Below are the code and all the weights of a small trained network. Each question names an input and a class and asks about switching units off, where a switched-off unit gives its printed mean instead of its output.

import numpy as np


def w(rows, s, z=0):
    codes = np.array(rows[::2]) - 128.0
    scale = np.full(codes.shape[1], s)
    scale[-1] = z or s
    return codes * scale


def f(y):
    return y / 2 * (1 + np.tanh(0.7978845608 * (y + 0.044715 * y**3)))


def log_softmax(a):
    a = a - a.max(-1, keepdims=True)
    return a - np.log(np.exp(a).sum(-1, keepdims=True))


def net(x, mask):
    res = np.array(x, float).reshape(1, 4) / 4 @ E
    y = f(res @ A[0][:, :-1].T + A[0][:, -1])
    res = res + np.where(mask, y, B[0][:, -1]) @ B[0][:, :-1]
    return log_softmax(res[-1] @ U[:, :-1].T + U[:, -1])


A, B = {}, {}
E = w([
[55,82,176],'x0',
[219,169,102],'x1',
[123,128,125],'x2',
[102,255,204],'x3',
],0.0089)
A[0] = w([
[80,16,156,82],'N1',
[180,83,93,103],'N2',
[54,120,220,97],'N3',
[22,121,164,112],'N4',
[199,126,89,136],'N5',
[165,223,111,85],'N6',
[185,227,197,167],'N7',
[203,156,86,113],'N8',
[185,109,61,110],'N9',
[51,130,100,123],'N10',
[55,215,244,108],'N11',
[110,179,175,154],'N12',
[162,31,144,231],'N13',
[207,87,67,104],'N14',
[65,141,44,145],'N15',
[139,19,30,254],'N16',
[105,254,169,199],'N17',
[122,16,159,75],'N18',
],0.0097,0.0081)
B[0] = w([
[90,124,190,173],'N1',
[174,154,226,149],'N2',
[163,215,172,161],'N3',
[148,156,212,164],'N4',
[241,110,160,158],'N5',
[188,127,57,159],'N6',
[118,150,35,200],'N7',
[215,138,144,157],'N8',
[236,143,178,155],'N9',
[137,125,156,141],'N10',
[176,254,161,193],'N11',
[132,202,97,163],'N12',
[85,49,150,206],'N13',
[189,141,209,164],'N14',
[96,105,121,140],'N15',
[112,48,184,248],'N16',
[154,202,21,213],'N17',
[61,142,197,161],'N18',
],0.0075,0.013)
U = w([
[183,5,100,227],'0',
[255,186,225,153],'1',
[88,200,47,200],'2',
[232,149,26,2],'3',
[67,103,193,27],'4',
],0.0071,0.0073)

Each question gives the input, the list of numbers given to net, and the class t.
The units are the neurons (one row each of A and B). Each row of codes is followed by its name. A weight is (code - 128) times the scale printed after its matrix; where a second scale follows, it is the last column's (A, B and U).
mask holds one flag per neuron, in row order. A switched-off neuron (its flag False) gives its mean, the last column of its row in B, instead of its output. The means were averaged over made-up inputs and are rounded, as every weight is.
A unit's drop is (log p(t) with every unit on - log p(t) with that unit switched off) / (log p(t) with every unit on - log p(t) with every unit switched off).
The circuit of an input: a set's keep is (log p(t) with only the set's units on - log p(t) with every unit switched off) / (log p(t) with every unit on - log p(t) with every unit switched off). Starting from the 12 units with the biggest drops (on a tie, the unit counted first), units are removed one at a time, each time the one whose removal leaves the highest keep (on an exact tie, the one counted first), for as long as the keep stays at least 0.8.
units of the circuit, in order: the units of the circuit, biggest drop first
unit that matters most: the unit with the biggest drop
k most important neurons: the k neurons with the biggest drops, biggest first
drop of u: that unit's drop, to one decimal
input [-2,6,8,8], class 3: unit that matters most => N6
input [-2,1,5,8], class 3: units of the circuit, in order => [N6 N17]
input [6,7,7,0], class 0: units of the circuit, in order => [N11 N3]
input [5,3,2,0], class 0: 2 most important neurons => [N11 N17]
input [-7,2,4,-7], class 1: 3 most important neurons => [N14 N9 N2]
input [3,-4,6,-6], class 4: 2 most important neurons => [N18 N1]
input [4,-2,3,-5], class 4: drop of N18 => 0.3
input [5,-5,8,-3], class 4: drop of N15 => 0.0
input [-3,-2,6,-1], class 0: drop of N11 => 0.2
input [-8,6,6,7], class 3: drop of N16 => 0.0
